Below is a small trained network, with its code and all its weights. Each question gives an input and a class and asks what happens when units are switched off, that is, made to give their printed mean instead of their output.

import numpy as np


def w(rows, s, z=0):
    codes = np.array(rows[::2]) - 128.0
    scale = np.full(codes.shape[1], s)
    scale[-1] = z or s
    return codes * scale


def f(y):
    return y / 2 * (1 + np.tanh(0.7978845608 * (y + 0.044715 * y**3)))


def log_softmax(a):
    a = a - a.max(-1, keepdims=True)
    return a - np.log(np.exp(a).sum(-1, keepdims=True))


def net(x, mask):
    res = np.array(x, float).reshape(1, 8) / 4 @ E
    y = f(res @ A[0][:, :-1].T + A[0][:, -1])
    res = res + np.where(mask, y, B[0][:, -1]) @ B[0][:, :-1]
    return log_softmax(res[-1] @ U[:, :-1].T + U[:, -1])


A, B = {}, {}
E = w([
[165,107,99,207,120],'x0',
[207,81,105,68,236],'x1',
[175,146,254,173,105],'x2',
[124,139,122,128,136],'x3',
[125,125,129,136,131],'x4',
[126,123,132,130,125],'x5',
[137,138,121,130,122],'x6',
[130,110,133,122,114],'x7',
],0.0079)
A[0] = w([
[162,134,208,136,121,45],'N1',
[158,104,120,121,151,33],'N2',
[131,71,163,124,206,27],'N3',
[208,106,126,57,151,47],'N4',
[74,49,40,102,94,152],'N5',
[83,160,134,170,69,25],'N6',
[176,208,179,138,175,2],'N7',
[167,163,167,135,126,143],'N8',
[122,103,227,146,138,68],'N9',
[45,148,181,1,154,174],'N10',
[61,81,48,109,140,15],'N11',
[148,120,207,119,116,69],'N12',
[33,92,104,139,145,38],'N13',
[79,172,101,196,61,93],'N14',
[44,135,22,62,167,132],'N15',
[235,132,100,117,169,145],'N16',
[164,108,62,184,88,185],'N17',
[73,142,124,134,86,46],'N18',
],0.0098,0.0068)
B[0] = w([
[224,207,93,71,96,156],'N1',
[133,194,88,112,96,116],'N2',
[83,125,93,90,64,136],'N3',
[41,140,90,75,56,163],'N4',
[157,187,155,158,159,223],'N5',
[92,78,51,66,45,157],'N6',
[217,152,201,69,61,131],'N7',
[140,145,137,172,186,170],'N8',
[172,204,111,156,113,166],'N9',
[51,103,102,216,169,242],'N10',
[221,188,132,120,49,160],'N11',
[173,176,129,181,125,155],'N12',
[186,175,115,64,85,130],'N13',
[62,64,120,67,82,202],'N14',
[215,128,170,119,147,253],'N15',
[4,93,91,77,74,213],'N16',
[90,166,169,163,204,200],'N17',
[117,103,112,60,96,138],'N18',
],0.011,0.0063)
U = w([
[97,91,2,63,42,51],'0',
[132,80,153,175,155,254],'1',
[249,192,124,122,92,46],'2',
[99,84,177,166,175,191],'3',
[108,88,162,167,177,192],'4',
[88,102,116,234,190,127],'5',
],0.0081,0.0094)

Each question gives the input, the list of numbers given to net, and the class t.
The units are the neurons (one row each of A and B). Each row of codes is followed by its name. A weight is (code - 128) times the scale printed after its matrix; where a second scale follows, it is the last column's (A, B and U).
mask holds one flag per neuron, in row order. A switched-off neuron (its flag False) gives its mean, the last column of its row in B, instead of its output. The means were averaged over made-up inputs and are rounded, as every weight is.
A unit's drop is (log p(t) with every unit on - log p(t) with that unit switched off) / (log p(t) with every unit on - log p(t) with every unit switched off).
The circuit of an input: a set's keep is (log p(t) with only the set's units on - log p(t) with every unit switched off) / (log p(t) with every unit on - log p(t) with every unit switched off). Starting from the 12 units with the biggest drops (on a tie, the unit counted first), units are removed one at a time, each time the one whose removal leaves the highest keep (on an exact tie, the one counted first), for as long as the keep stays at least 0.8.
units of the circuit, in order: the units of the circuit, biggest drop first
top k neurons: the k neurons with the biggest drops, biggest first
drop of u: that unit's drop, to one decimal
input [-3,8,-5,-8,3,0,4,-2], class 0: units of the circuit, in order : [N4]
input [-8,5,6,-6,7,1,1,4], class 5: top 2 neurons : [N10 N15]
input [7,3,-7,-6,5,2,-1,-7], class 2: units of the circuit, in order : [N11 N15]
input [4,2,6,-5,4,-3,2,-5], class 2: units of the circuit, in order : [N10 N1]
input [3,7,1,4,7,-6,-5,-2], class 0: units of the circuit, in order : [N16 N4]
input [-3,-5,7,7,7,0,0,0], class 2: top 2 neurons : [N1 N9]
input [-2,-6,-2,-2,6,-7,5,0], class 0: top 4 neurons : [N14 N6 N18 N8]
input [-6,6,7,2,8,6,0,4], class 2: top 4 neurons : [N1 N9 N7 N12]
input [-1,-8,-2,5,8,-5,7,-5], class 0: top 2 neurons : [N6 N14]
input [4,6,-7,2,-7,8,5,7], class 2: units of the circuit, in order : [N15 N11]
input [-4,3,7,7,-6,4,-3,3], class 2: top 3 neurons : [N1 N9 N7]
input [0,7,-4,-6,8,2,5,1], class 0: top 2 neurons : [N16 N4]
input [3,1,5,-5,-2,6,-2,-2], class 2: top 2 neurons : [N10 N1]
input [2,8,-7,8,-2,-8,0,-8], class 0: units of the circuit, in order : [N16]
input [4,4,6,6,-3,-3,2,-1], class 2: top 3 neurons : [N10 N1 N7]
input [7,8,-8,-3,-2,-3,0,-8], class 0: top 3 neurons : [N16 N4 N3]
input [-5,-2,-6,-1,-2,6,2,-5], class 2: top 2 neurons : [N15 N11]
input [-7,-8,8,-5,-5,-1,-4,-7], class 0: top 2 neurons : [N6 N14]
input [5,7,-3,-3,8,-7,7,-5], class 0: top 3 neurons : [N16 N4 N10]
input [0,5,8,-8,-1,8,-2,-7], class 2: top neuron : [N1]
input [-6,1,-6,-5,2,-4,-5,-6], class 2: drop of N14 : 0.2
input [-7,4,-1,-2,7,-2,-3,2], class 5: drop of N10 : 1.0
input [1,-4,-7,2,-8,3,0,7], class 2: drop of N11 : 0.2
input [-8,1,5,-5,-7,-3,4,5], class 5: drop of N10 : 0.7
